Here is a tiny trained network, its code and every weight. The questions are about switching its units off for an input and a class, where a switched-off unit gives its printed mean instead of its output.

import numpy as np


def w(rows, s, z=0):
    codes = np.array(rows[::2]) - 128.0
    scale = np.full(codes.shape[1], s)
    scale[-1] = z or s
    return codes * scale


def f(y):
    return y / 2 * (1 + np.tanh(0.7978845608 * (y + 0.044715 * y**3)))


def log_softmax(a):
    a = a - a.max(-1, keepdims=True)
    return a - np.log(np.exp(a).sum(-1, keepdims=True))


def net(x, mask):
    res = np.array(x, float).reshape(1, 6) / 4 @ E
    y = f(res @ A[0][:, :-1].T + A[0][:, -1])
    res = res + np.where(mask, y, B[0][:, -1]) @ B[0][:, :-1]
    return log_softmax(res[-1] @ U[:, :-1].T + U[:, -1])


A, B = {}, {}
E = w([
[188,59,141],'x0',
[155,163,49],'x1',
[90,2,138],'x2',
[162,193,206],'x3',
[29,163,134],'x4',
[166,120,89],'x5',
],0.0084)
A[0] = w([
[128,128,128,128],'neuron 1',
[152,123,184,19],'neuron 2',
[152,102,103,91],'neuron 3',
[117,126,109,112],'neuron 4',
[127,117,113,77],'neuron 5',
[119,140,152,105],'neuron 6',
[51,73,67,142],'neuron 7',
[121,132,83,121],'neuron 8',
[154,166,58,155],'neuron 9',
[194,86,151,71],'neuron 10',
[147,160,78,150],'neuron 11',
[38,141,169,153],'neuron 12',
[173,65,140,130],'neuron 13',
[131,168,191,142],'neuron 14',
[142,150,101,111],'neuron 15',
[160,91,146,57],'neuron 16',
[63,114,107,33],'neuron 17',
[24,72,69,108],'neuron 18',
[160,92,105,126],'neuron 19',
[149,146,106,97],'neuron 20',
[80,124,115,32],'neuron 21',
[119,138,148,105],'neuron 22',
[108,110,113,82],'neuron 23',
[122,224,153,11],'neuron 24',
[186,150,97,127],'neuron 25',
[154,98,93,109],'neuron 26',
[99,129,130,137],'neuron 27',
[97,110,105,125],'neuron 28',
[90,96,96,127],'neuron 29',
[89,157,151,44],'neuron 30',
[115,160,127,134],'neuron 31',
[145,110,124,121],'neuron 32',
[91,71,94,157],'neuron 33',
[142,115,127,102],'neuron 34',
[132,122,128,116],'neuron 35',
[113,124,117,109],'neuron 36',
[130,213,7,119],'neuron 37',
[136,173,175,137],'neuron 38',
[51,152,120,43],'neuron 39',
[126,133,87,108],'neuron 40',
[183,87,81,46],'neuron 41',
[142,109,122,109],'neuron 42',
[114,184,174,91],'neuron 43',
],0.017,0.012)
B[0] = w([
[128,128,128,128],'neuron 1',
[142,55,163,128],'neuron 2',
[145,131,156,137],'neuron 3',
[143,121,98,128],'neuron 4',
[134,125,129,117],'neuron 5',
[110,124,134,132],'neuron 6',
[198,155,95,238],'neuron 7',
[139,62,99,146],'neuron 8',
[125,36,89,207],'neuron 9',
[131,135,194,160],'neuron 10',
[127,9,50,186],'neuron 11',
[130,160,97,249],'neuron 12',
[120,152,180,189],'neuron 13',
[88,108,119,197],'neuron 14',
[116,100,86,143],'neuron 15',
[98,116,162,135],'neuron 16',
[140,188,134,150],'neuron 17',
[189,142,54,242],'neuron 18',
[149,155,173,161],'neuron 19',
[126,86,78,136],'neuron 20',
[122,153,140,132],'neuron 21',
[110,125,132,129],'neuron 22',
[167,141,110,129],'neuron 23',
[133,199,120,186],'neuron 24',
[121,73,139,181],'neuron 25',
[159,140,150,150],'neuron 26',
[126,143,116,154],'neuron 27',
[170,145,92,157],'neuron 28',
[197,153,109,176],'neuron 29',
[89,145,160,140],'neuron 30',
[103,139,114,161],'neuron 31',
[129,136,150,134],'neuron 32',
[174,169,126,215],'neuron 33',
[131,132,142,123],'neuron 34',
[129,131,132,123],'neuron 35',
[135,129,99,127],'neuron 36',
[105,49,122,249],'neuron 37',
[90,99,94,190],'neuron 38',
[104,156,204,166],'neuron 39',
[125,86,110,137],'neuron 40',
[157,100,178,153],'neuron 41',
[136,145,153,129],'neuron 42',
[80,133,118,180],'neuron 43',
],0.011)
U = w([
[64,159,176,45],'0',
[19,118,150,128],'1',
[254,119,152,179],'2',
[160,160,239,46],'3',
[53,124,66,143],'4',
[197,233,57,54],'5',
[75,253,170,255],'6',
],0.0085,0.0086)

Each question gives the input, the list of numbers given to net, and the class t.
The units are the neurons (one row each of A and B). Each row of codes is followed by its name. A weight is (code - 128) times the scale printed after its matrix; where a second scale follows, it is the last column's (A, B and U).
mask holds one flag per neuron, in row order. A switched-off neuron (its flag False) gives its mean, the last column of its row in B, instead of its output. The means were averaged over made-up inputs and are rounded, as every weight is.
A unit's drop is (log p(t) with every unit on - log p(t) with that unit switched off) / (log p(t) with every unit on - log p(t) with every unit switched off).
The circuit of an input: a set's keep is (log p(t) with only the set's units on - log p(t) with every unit switched off) / (log p(t) with every unit on - log p(t) with every unit switched off). Starting from the 12 units with the biggest drops (on a tie, the unit counted first), units are removed one at a time, each time the one whose removal leaves the highest keep (on an exact tie, the one counted first), for as long as the keep stays at least 0.8.
circuit, biggest first: the units of the circuit, biggest drop first
k most important neurons: the k neurons with the biggest drops, biggest first
drop of u: that unit's drop, to one decimal
input [0,-2,-6,6,-2,-8], class 6: 4 most important neurons : neuron 24; neuron 37; neuron 9; neuron 11
input [-8,7,3,3,-5,-8], class 1: circuit, biggest first : neuron 18; neuron 7
input [-4,-7,-1,7,2,3], class 6: circuit, biggest first : neuron 11; neuron 9
input [0,-5,2,8,6,2], class 1: circuit, biggest first : neuron 7; neuron 18
input [5,-8,7,0,-2,4], class 3: 2 most important neurons : neuron 13; neuron 10
input [0,-6,1,7,7,-2], class 1: circuit, biggest first : neuron 14; neuron 7
input [-7,7,2,6,2,-5], class 1: circuit, biggest first : neuron 18; neuron 7; neuron 37
input [0,-3,4,5,0,-4], class 1: circuit, biggest first : neuron 7; neuron 18
input [5,2,-6,7,-6,-2], class 4: most important neuron : neuron 38
input [1,-6,5,2,6,-8], class 5: 2 most important neurons : neuron 18; neuron 12
input [-8,4,-1,1,1,-6], class 1: 3 most important neurons : neuron 18; neuron 39; neuron 7
input [5,6,-8,-5,-7,-7], class 4: drop of neuron 37 : 0.3
input [4,-1,-7,-2,-3,3], class 4: drop of neuron 29 : 0.2
input [6,1,2,-2,-1,4], class 3: drop of neuron 11 : 0.1
input [-8,-4,-1,-8,-7,-6], class 5: most important neuron : neuron 37
